Below are the code and all the weights of a small trained network. Each question names an input and a class and asks about switching units off, where a switched-off unit gives its printed mean instead of its output.

import numpy as np


def w(rows, s, z=0):
    codes = np.array(rows[::2]) - 128.0
    scale = np.full(codes.shape[1], s)
    scale[-1] = z or s
    return codes * scale


def norm(h):
    return h / np.sqrt((h * h).mean(-1, keepdims=True) + 1e-5)


def f(y):
    return np.maximum(y, 0)


def log_softmax(a):
    a = a - a.max(-1, keepdims=True)
    return a - np.log(np.exp(a).sum(-1, keepdims=True))


def net(x, mask):
    res = np.array(x, float).reshape(1, 7) / 4 @ E
    u = 0
    for l in range(2):
        y = f(norm(res) @ A[l][:, :-1].T + A[l][:, -1])
        res = res + np.where(mask[u : u + 4], y, B[l][:, -1]) @ B[l][:, :-1]
        u += 4
    return log_softmax(norm(res)[-1] @ U[:, :-1].T + U[:, -1])


A, B = {}, {}
E = w([
[145,167,175,141,201,142,164,110,41,160,93,67],'x0',
[10,109,150,33,201,106,91,130,162,157,91,97],'x1',
[151,216,153,101,71,114,76,105,33,184,155,87],'x2',
[239,93,234,137,180,141,123,229,110,38,197,92],'x3',
[57,166,59,207,166,167,227,246,231,119,48,102],'x4',
[76,156,77,131,107,110,87,205,115,27,56,129],'x5',
[182,8,101,130,175,68,107,155,91,145,154,71],'x6',
],0.016)
A[0] = w([
[119,203,105,140,37,119,83,203,103,109,189,126,121],'0.n1',
[192,217,175,148,81,157,167,131,142,171,213,134,25],'0.n2',
[58,253,234,75,181,170,129,203,173,91,132,108,61],'0.n3',
[143,62,135,106,57,123,72,140,182,18,167,204,3],'0.n4',
],0.026,0.013)
B[0] = w([
[115,67,164,76,84,75,91,114,137,112,39,7,209],'0.n1',
[196,113,99,194,125,163,168,82,194,129,149,222,206],'0.n2',
[101,216,106,119,235,112,99,149,84,171,96,160,250],'0.n3',
[200,110,85,114,135,113,74,51,121,214,54,103,209],'0.n4',
],0.013,0.021)
A[1] = w([
[213,72,179,141,214,128,127,175,93,93,164,99,62],'1.n1',
[84,48,151,56,179,122,97,131,143,185,202,140,140],'1.n2',
[135,112,240,74,98,148,112,71,142,103,186,155,3],'1.n3',
[112,106,177,63,67,169,110,185,124,95,254,147,70],'1.n4',
],0.044,0.0049)
B[1] = w([
[46,56,50,148,34,103,193,201,152,95,68,3,255],'1.n1',
[251,75,148,145,69,109,101,110,168,79,44,51,209],'1.n2',
[53,80,116,146,187,143,170,67,174,16,122,99,178],'1.n3',
[167,151,140,150,153,157,156,225,242,216,127,216,135],'1.n4',
],0.011,0.029)
U = w([
[176,122,162,79,94,99,57,71,82,167,114,111,232],'0',
[150,95,174,138,102,179,169,81,147,117,253,214,36],'1',
[65,188,110,99,146,97,101,165,36,153,103,99,154],'2',
[74,169,130,145,175,167,170,187,194,127,139,215,46],'3',
[126,79,106,137,97,121,143,143,200,96,75,99,170],'4',
[102,142,145,73,81,163,106,171,110,106,195,173,2],'5',
],0.018,0.0067)

Each question gives the input, the list of numbers given to net, and the class t.
The units are the neurons (one row each of A and B). Each row of codes is followed by its name. A weight is (code - 128) times the scale printed after its matrix; where a second scale follows, it is the last column's (A, B and U).
mask holds one flag per neuron, layer by layer. A switched-off neuron (its flag False) gives its mean, the last column of its row in B, instead of its output. The means were averaged over made-up inputs and are rounded, as every weight is.
A unit's drop is (log p(t) with every unit on - log p(t) with that unit switched off) / (log p(t) with every unit on - log p(t) with every unit switched off).
The circuit of an input: a set's keep is (log p(t) with only the set's units on - log p(t) with every unit switched off) / (log p(t) with every unit on - log p(t) with every unit switched off). Starting from all 8 units, units are removed one at a time, each time the one whose removal leaves the highest keep (on an exact tie, the one counted first), for as long as the keep stays at least 0.8.
units of the circuit, in order: the units of the circuit, biggest drop first
most important unit: the unit with the biggest drop
k most important neurons: the k neurons with the biggest drops, biggest first
top k neurons in layer l: the k neurons of layer l with the biggest drops, biggest first
drop of u: that unit's drop, to one decimal
input [3,-5,-3,-3,6,-8,2], class 3: top 2 neurons in layer 0 => [0.n1; 0.n4]
input [5,-5,-3,2,-7,-7,-7], class 1: most important unit => 0.n2
input [-1,7,7,-2,-4,-5,-4], class 4: 3 most important neurons => [1.n3; 0.n4; 0.n3]
input [0,-1,7,-3,8,4,3], class 2: units of the circuit, in order => [1.n2; 1.n1]
input [6,-4,0,-2,8,5,4], class 2: 3 most important neurons => [1.n2; 0.n2; 1.n1]
input [-3,1,6,0,3,-4,-4], class 0: top 2 neurons in layer 1 => [1.n1; 1.n3]
input [-8,-4,-3,-2,2,7,4], class 0: units of the circuit, in order => [0.n4; 1.n1]
input [-2,-5,-8,-6,-8,-8,-4], class 1: units of the circuit, in order => [1.n1; 0.n1]
input [5,-5,-3,-8,-4,-2,-3], class 1: top 2 neurons in layer 1 => [1.n1; 1.n2]
input [-4,7,5,-3,1,-7,-6], class 0: top 2 neurons in layer 1 => [1.n1; 1.n2]
input [-1,7,7,0,-5,-5,-4], class 4: 2 most important neurons => [1.n3; 0.n4]
input [7,4,-6,0,8,-2,0], class 3: 3 most important neurons => [0.n1; 1.n1; 0.n4]
input [0,-3,-3,5,2,0,-5], class 3: units of the circuit, in order => [0.n3; 1.n2]
input [2,-3,-4,2,-7,-5,-5], class 1: most important unit => 0.n2
input [-6,-7,2,-8,0,-3,1], class 0: 3 most important neurons => [1.n1; 1.n3; 0.n1]
input [5,0,8,-3,2,-6,-4], class 1: 2 most important neurons => [0.n2; 1.n1]
input [-8,1,5,0,3,7,5], class 0: 2 most important neurons => [1.n1; 0.n4]
input [-4,0,5,2,3,2,-3], class 0: 2 most important neurons => [0.n1; 1.n1]
input [4,5,6,-7,4,-7,5], class 0: 2 most important neurons => [1.n1; 1.n3]
input [-3,5,-3,4,-2,-5,-7], class 2: 2 most important neurons => [0.n3; 0.n1]
input [-4,-2,-6,6,0,7,0], class 0: 2 most important neurons => [0.n4; 1.n1]
input [-8,8,5,2,-7,-5,-5], class 4: most important unit => 1.n3
input [3,0,-7,3,1,2,-6], class 2: 2 most important neurons => [0.n3; 0.n2]
input [-6,5,7,5,-1,-1,-7], class 2: 2 most important neurons => [0.n3; 1.n2]
input [-2,2,0,-2,-1,8,-2], class 0: units of the circuit, in order => [1.n1; 0.n4]
input [-4,-7,-5,-7,-3,7,-6], class 0: 2 most important neurons => [1.n1; 0.n4]
input [-8,-2,2,-7,-2,4,6], class 0: most important unit => 1.n1
input [-1,2,4,-7,-8,-1,-2], class 4: top 2 neurons in layer 1 => [1.n3; 1.n2]
input [7,8,-1,-4,-8,-7,4], class 4: top 2 neurons in layer 0 => [0.n3; 0.n4]
input [6,3,7,8,4,5,2], class 2: drop of 0.n3 => 0.5
